Below is a small trained network, with its code and all its weights. Each question gives an input and a target symbol and asks what happens when units are switched off, that is, made to give their printed mean instead of their output.

import numpy as np


def w(rows, s, z=0):
    codes = np.array(rows[::2]) - 128.0
    scale = np.full(codes.shape[1], s)
    scale[-1] = z or s
    return codes * scale


def f(y):
    return np.maximum(y, 0)


def softmax(a):
    e = np.exp(a - a.max(-1, keepdims=True))
    return e / e.sum(-1, keepdims=True)


def log_softmax(a):
    a = a - a.max(-1, keepdims=True)
    return a - np.log(np.exp(a).sum(-1, keepdims=True))


def net(x, mask):
    ids = ['ΔΘΞΣηλ'.index(c) for c in x.split()]
    T = len(ids)
    res = E[ids] + P[:T]
    u = 0
    for l in range(2):
        q, k, v = (res @ M[l].T for M in (Q, K, V))
        z = softmax(np.where(np.tri(T) > 0, q @ k.T / 3**0.5, -1e9)) @ v
        res = res + np.where(mask[u], z, O[l][:, -1]) @ O[l][:, :-1]
        u += 1
        y = f(res @ A[l][:, :-1].T + A[l][:, -1])
        res = res + np.where(mask[u : u + 16], y, B[l][:, -1]) @ B[l][:, :-1]
        u += 16
    return log_softmax(res[-1] @ U[:, :-1].T + U[:, -1])


Q, K, V, O, A, B = {}, {}, {}, {}, {}, {}
E = w([
[167,82,141],'Δ',
[169,118,204],'Θ',
[254,154,149],'Ξ',
[69,106,116],'Σ',
[226,102,99],'η',
[166,211,127],'λ',
],0.017)
P = w([
[254,239,119],'0',
[131,239,98],'1',
[61,239,95],'2',
[107,217,16],'3',
[46,207,107],'4',
[74,184,79],'5',
[84,170,69],'6',
[7,160,184],'7',
[85,146,90],'8',
[67,163,188],'9',
[81,142,156],'10',
[123,125,147],'11',
],0.0029)
Q[0] = w([
[135,80,221],'0.h0',
[136,242,220],'0.h0',
[2,55,84],'0.h0',
],0.007)
K[0] = w([
[253,28,205],'0.h0',
[69,115,2],'0.h0',
[242,65,177],'0.h0',
],0.0059)
V[0] = w([
[99,65,49],'0.h0',
[199,179,195],'0.h0',
[127,254,60],'0.h0',
],0.0089)
O[0] = w([
[158,113,97,27],'0.h0',
[101,144,220,254],'0.h0',
[2,142,225,254],'0.h0',
],0.0068,0.006)
A[0] = w([
[197,156,125,155],'0.n0',
[197,173,175,163],'0.n1',
[159,117,175,186],'0.n2',
[54,111,129,248],'0.n3',
[204,107,165,117],'0.n4',
[196,99,137,168],'0.n5',
[85,124,83,233],'0.n6',
[131,59,118,76],'0.n7',
[79,129,138,253],'0.n8',
[9,121,43,175],'0.n9',
[169,80,142,167],'0.n10',
[217,161,89,32],'0.n11',
[52,164,149,222],'0.n12',
[106,40,124,89],'0.n13',
[116,29,144,115],'0.n14',
[80,140,84,111],'0.n15',
],0.015,0.0066)
B[0] = w([
[133,98,122,170],'0.n0',
[130,169,82,244],'0.n1',
[106,155,77,207],'0.n2',
[168,134,161,196],'0.n3',
[142,128,201,178],'0.n4',
[44,122,214,164],'0.n5',
[235,181,116,146],'0.n6',
[191,70,250,128],'0.n7',
[181,152,100,211],'0.n8',
[204,73,185,151],'0.n9',
[66,156,169,156],'0.n10',
[174,120,120,143],'0.n11',
[185,123,88,249],'0.n12',
[171,255,123,132],'0.n13',
[200,226,126,140],'0.n14',
[199,105,179,135],'0.n15',
],0.0081,0.014)
Q[1] = w([
[211,240,164],'1.h0',
[108,2,202],'1.h0',
[165,217,11],'1.h0',
],0.0084)
K[1] = w([
[168,93,2],'1.h0',
[24,174,101],'1.h0',
[188,136,186],'1.h0',
],0.0082)
V[1] = w([
[137,34,64],'1.h0',
[22,79,250],'1.h0',
[88,101,50],'1.h0',
],0.012)
O[1] = w([
[42,124,247,52],'1.h0',
[1,182,142,1],'1.h0',
[110,168,18,41],'1.h0',
],0.0075,0.028)
A[1] = w([
[181,151,45,42],'1.n0',
[136,135,24,29],'1.n1',
[147,146,136,65],'1.n2',
[59,137,160,43],'1.n3',
[154,184,207,111],'1.n4',
[159,136,135,255],'1.n5',
[53,94,170,55],'1.n6',
[208,139,128,138],'1.n7',
[152,89,105,151],'1.n8',
[40,200,45,219],'1.n9',
[23,27,8,16],'1.n10',
[127,186,135,46],'1.n11',
[85,58,191,39],'1.n12',
[80,171,86,152],'1.n13',
[83,233,81,124],'1.n14',
[92,190,28,86],'1.n15',
],0.013,0.0077)
B[1] = w([
[147,106,138,190],'1.n0',
[125,89,192,141],'1.n1',
[140,146,137,148],'1.n2',
[150,185,177,128],'1.n3',
[92,148,89,170],'1.n4',
[109,133,103,194],'1.n5',
[109,214,198,128],'1.n6',
[95,137,136,253],'1.n7',
[117,106,163,170],'1.n8',
[77,18,74,128],'1.n9',
[67,191,250,128],'1.n10',
[200,120,119,129],'1.n11',
[106,181,184,128],'1.n12',
[133,78,38,128],'1.n13',
[109,29,135,130],'1.n14',
[212,51,129,128],'1.n15',
],0.013,0.055)
U = w([
[107,215,212,1],'Δ',
[77,50,61,209],'Θ',
[181,255,62,111],'Ξ',
[84,135,210,68],'Σ',
[92,165,121,253],'η',
[186,92,116,89],'λ',
],0.0091,0.006)

Each question gives the input, a string of symbols that net reads in full, and the target symbol t.
The units are the heads (3 rows each of Q, K, V and O) and the neurons (one row each of A and B). Each row of codes is followed by its name. A weight is (code - 128) times the scale printed after its matrix; where a second scale follows, it is the last column's (O, A, B and U).
mask holds one flag per unit, layer by layer, with each layer's heads first. A switched-off unit (its flag False) gives its mean, the last column of its rows in O or B, instead of its output. The means were averaged over made-up inputs and are rounded, as every weight is.
A unit's drop is (log p(t) with every unit on - log p(t) with that unit switched off) / (log p(t) with every unit on - log p(t) with every unit switched off).
The circuit of an input: a set's keep is (log p(t) with only the set's units on - log p(t) with every unit switched off) / (log p(t) with every unit on - log p(t) with every unit switched off). Starting from the 12 units with the biggest drops (on a tie, the unit counted first), units are removed one at a time, each time the one whose removal leaves the highest keep (on an exact tie, the one counted first), for as long as the keep stays at least 0.8.
circuit, biggest first: the units of the circuit, biggest drop first
k most important neurons: the k neurons with the biggest drops, biggest first
top k neurons in layer l: the k neurons of layer l with the biggest drops, biggest first
drop of u: that unit's drop, to one decimal
input η η η Θ, target η: 2 most important neurons	(0.n11, 1.n0)
input Σ Ξ Θ Ξ η Θ, target η: 2 most important neurons	(1.n0, 1.n4)
input Ξ Ξ λ λ Θ Θ Θ Θ Δ Ξ, target Ξ: circuit, biggest first	(1.n1, 0.n1)
input Σ λ λ Θ Ξ, target η: circuit, biggest first	(1.h0, 0.n9, 0.n12)
input Ξ η Δ Δ, target η: top neuron in layer 0	(0.n12)
input Δ Δ Θ, target Θ: top 2 neurons in layer 1	(1.n9, 1.n14)
input Θ Ξ Θ, target Ξ: top 2 neurons in layer 1	(1.n8, 1.n7)
input Δ η Θ η, target η: circuit, biggest first	(1.h0, 0.n12)
input λ Ξ Δ Ξ Δ Θ Ξ, target Ξ: 3 most important neurons	(1.n1, 1.n8, 0.n1)
input η λ Θ η η λ, target λ: 2 most important neurons	(0.n5, 0.n12)
input η Ξ η, target η: top 2 neurons in layer 0	(0.n11, 0.n1)
input Ξ η Ξ, target η: top 2 neurons in layer 1	(1.n14, 1.n0)
input Θ Θ Θ Θ, target Θ: top 2 neurons in layer 1	(1.n14, 1.n9)
input Ξ Ξ Θ Δ, target Ξ: top neuron in layer 0	(0.n14)
input Θ λ λ λ λ Δ Δ Δ λ λ, target λ: top 3 neurons in layer 1	(1.n0, 1.n1, 1.n4)
input Ξ Δ Θ Ξ Δ, target Ξ: drop of 1.h0	0.5
input Θ λ Ξ Σ, target λ: drop of 1.n2	0.0
input η Ξ Ξ Θ Ξ Δ Ξ λ Ξ Θ, target Ξ: drop of 1.n8	0.1
